Here is a tiny trained network, its code and every weight. The questions are about switching its units off for an input and a target symbol, where a switched-off unit gives its printed mean instead of its output.

import numpy as np


def w(rows, s, z=0):
    codes = np.array(rows[::2]) - 128.0
    scale = np.full(codes.shape[1], s)
    scale[-1] = z or s
    return codes * scale


def f(y):
    return np.maximum(y, 0)


def softmax(a):
    e = np.exp(a - a.max(-1, keepdims=True))
    return e / e.sum(-1, keepdims=True)


def log_softmax(a):
    a = a - a.max(-1, keepdims=True)
    return a - np.log(np.exp(a).sum(-1, keepdims=True))


def net(x, mask):
    ids = ['γδεζηλμξπστψ'.index(c) for c in x.split()]
    T = len(ids)
    res = E[ids] + P[:T]
    u = 0
    for l in range(2):
        q, k, v = (res @ M[l].T for M in (Q, K, V))
        z = softmax(np.where(np.tri(T) > 0, q @ k.T / 4**0.5, -1e9)) @ v
        res = res + np.where(mask[u], z, O[l][:, -1]) @ O[l][:, :-1]
        u += 1
        y = f(res @ A[l][:, :-1].T + A[l][:, -1])
        res = res + np.where(mask[u : u + 12], y, B[l][:, -1]) @ B[l][:, :-1]
        u += 12
    return log_softmax(res[-1] @ U[:, :-1].T + U[:, -1])


Q, K, V, O, A, B = {}, {}, {}, {}, {}, {}
E = w([
[132,163,106],'γ',
[127,148,86],'δ',
[146,178,116],'ε',
[75,138,203],'ζ',
[78,137,200],'η',
[145,56,173],'λ',
[113,152,50],'μ',
[169,6,103],'ξ',
[158,197,118],'π',
[138,169,114],'σ',
[79,137,199],'τ',
[79,139,206],'ψ',
],0.019)
P = w([
[2,51,77],'0',
[218,181,143],'1',
[197,167,156],'2',
[182,164,173],'3',
[173,153,182],'4',
[167,148,189],'5',
[159,152,200],'6',
[161,142,203],'7',
[152,141,209],'8',
[156,129,209],'9',
],0.0065)
Q[0] = w([
[225,180,209],'0.h1',
[116,1,9],'0.h1',
[84,191,28],'0.h1',
[24,32,152],'0.h1',
],0.006)
K[0] = w([
[82,112,91],'0.h1',
[248,132,109],'0.h1',
[106,187,153],'0.h1',
[209,45,212],'0.h1',
],0.012)
V[0] = w([
[72,38,42],'0.h1',
[38,151,2],'0.h1',
[190,52,185],'0.h1',
[191,8,19],'0.h1',
],0.0057)
O[0] = w([
[1,80,149,154],'0.h1',
[74,104,71,11],'0.h1',
[79,166,221,250],'0.h1',
[73,177,145,191],'0.h1',
],0.008,0.0016)
A[0] = w([
[128,114,219,1],'0.n1',
[201,61,36,236],'0.n2',
[26,154,123,84],'0.n3',
[39,69,87,218],'0.n4',
[192,212,156,135],'0.n5',
[40,187,100,58],'0.n6',
[62,201,139,168],'0.n7',
[98,187,211,105],'0.n8',
[96,58,254,171],'0.n9',
[15,228,219,87],'0.n10',
[157,221,50,56],'0.n11',
[143,169,220,72],'0.n12',
],0.0089,0.0081)
B[0] = w([
[114,141,44,158],'0.n1',
[82,194,254,188],'0.n2',
[82,124,173,140],'0.n3',
[110,133,190,169],'0.n4',
[63,96,142,191],'0.n5',
[79,90,54,134],'0.n6',
[135,139,222,167],'0.n7',
[106,55,74,177],'0.n8',
[109,10,141,254],'0.n9',
[188,131,192,171],'0.n10',
[189,50,163,153],'0.n11',
[88,79,41,176],'0.n12',
],0.0079,0.011)
Q[1] = w([
[227,192,97],'1.h1',
[9,169,254],'1.h1',
[114,202,249],'1.h1',
[134,18,138],'1.h1',
],0.0089)
K[1] = w([
[119,212,29],'1.h1',
[30,132,198],'1.h1',
[6,173,241],'1.h1',
[167,27,127],'1.h1',
],0.012)
V[1] = w([
[126,23,169],'1.h1',
[225,35,177],'1.h1',
[172,194,159],'1.h1',
[2,129,66],'1.h1',
],0.0056)
O[1] = w([
[216,100,105,249],'1.h1',
[188,187,129,187],'1.h1',
[73,188,186,66],'1.h1',
[99,2,58,158],'1.h1',
],0.0077,0.02)
A[1] = w([
[110,132,9,150],'1.n1',
[164,91,134,47],'1.n2',
[110,135,9,2],'1.n3',
[116,252,144,76],'1.n4',
[124,127,157,186],'1.n5',
[75,98,101,147],'1.n6',
[121,114,150,164],'1.n7',
[94,134,147,58],'1.n8',
[118,188,194,248],'1.n9',
[106,107,193,15],'1.n10',
[131,112,132,156],'1.n11',
[115,120,166,156],'1.n12',
],0.019,0.0087)
B[1] = w([
[96,110,56,138],'1.n1',
[99,151,120,250],'1.n2',
[93,252,149,132],'1.n3',
[213,156,94,134],'1.n4',
[145,133,154,154],'1.n5',
[157,136,144,160],'1.n6',
[130,130,140,171],'1.n7',
[141,66,118,133],'1.n8',
[57,162,103,150],'1.n9',
[141,179,92,153],'1.n10',
[111,129,134,181],'1.n11',
[147,132,138,157],'1.n12',
],0.019,0.023)
U = w([
[162,116,251,175],'γ',
[113,79,114,253],'δ',
[58,154,161,117],'ε',
[130,150,127,127],'ζ',
[129,148,126,135],'η',
[211,143,102,15],'λ',
[87,136,88,53],'μ',
[141,134,66,1],'ξ',
[128,172,101,51],'π',
[100,145,170,167],'σ',
[132,149,129,134],'τ',
[128,153,127,160],'ψ',
],0.016,0.005)

Each question gives the input, a string of symbols that net reads in full, and the target symbol t.
The units are the heads (4 rows each of Q, K, V and O) and the neurons (one row each of A and B). Each row of codes is followed by its name. A weight is (code - 128) times the scale printed after its matrix; where a second scale follows, it is the last column's (O, A, B and U).
mask holds one flag per unit, layer by layer, with each layer's heads first. A switched-off unit (its flag False) gives its mean, the last column of its rows in O or B, instead of its output. The means were averaged over made-up inputs and are rounded, as every weight is.
A unit's drop is (log p(t) with every unit on - log p(t) with that unit switched off) / (log p(t) with every unit on - log p(t) with every unit switched off).
The circuit of an input: a set's keep is (log p(t) with only the set's units on - log p(t) with every unit switched off) / (log p(t) with every unit on - log p(t) with every unit switched off). Starting from the 12 units with the biggest drops (on a tie, the unit counted first), units are removed one at a time, each time the one whose removal leaves the highest keep (on an exact tie, the one counted first), for as long as the keep stays at least 0.8.
circuit, biggest first: the units of the circuit, biggest drop first
most important unit: the unit with the biggest drop
k most important neurons: the k neurons with the biggest drops, biggest first
top k neurons in layer l: the k neurons of layer l with the biggest drops, biggest first
input δ ε ε λ δ λ ε, target δ: most important unit	0.h1
input ξ μ τ σ λ μ ε, target ξ: circuit, biggest first	[0.h1; 1.h1; 0.n4; 1.n1]
input ε μ γ σ μ γ η γ π δ, target ε: circuit, biggest first	[1.h1; 0.h1; 0.n9; 0.n2]
input γ λ λ γ ε λ γ π, target γ: 2 most important neurons	[0.n12; 1.n2]
input μ σ λ γ, target μ: 2 most important neurons	[1.n1; 0.n6]
input ε η ε δ ε τ ε ε ξ σ, target ε: circuit, biggest first	[1.h1; 0.h1; 1.n9; 0.n9]
input λ π ζ δ ζ λ γ, target λ: 2 most important neurons	[0.n9; 0.n4]
input π δ λ ε δ σ λ λ λ π, target π: circuit, biggest first	[1.n9; 1.n4; 0.n9; 1.h1]
input λ γ ε γ ψ λ ξ λ γ, target λ: circuit, biggest first	[0.h1; 0.n9; 1.h1; 0.n4]
input ε γ γ π, target ε: circuit, biggest first	[1.h1; 0.n9]
input μ ψ ε γ γ, target μ: circuit, biggest first	[0.h1; 1.n1; 1.h1]
input δ δ λ μ λ λ τ ε, target δ: 2 most important neurons	[0.n12; 0.n6]
input λ σ λ δ, target λ: 3 most important neurons	[0.n9; 0.n12; 1.n9]
input ε ε λ λ γ ε, target ε: top 3 neurons in layer 0	[0.n9; 0.n12; 0.n8]
input ε ψ λ ψ μ, target ε: circuit, biggest first	[1.h1; 0.h1; 1.n9; 0.n2]
input μ λ λ λ δ τ ε γ σ, target μ: most important neuron	[1.n1]
input π π ψ ξ γ λ δ δ, target π: top 4 neurons in layer 0	[0.n9; 0.n8; 0.n12; 0.n2]
input ε π ξ π γ, target ε: circuit, biggest first	[1.h1; 0.n9]
input γ λ π, target γ: top 2 neurons in layer 0	[0.n12; 0.n2]
input π ε λ π δ γ γ, target π: most important unit	1.n9
input ξ γ λ λ δ λ λ ζ ξ σ, target ξ: top 3 neurons in layer 0	[0.n9; 0.n2; 0.n10]
input π ε λ μ γ λ ε ε σ, target π: 2 most important neurons	[1.n9; 1.n4]
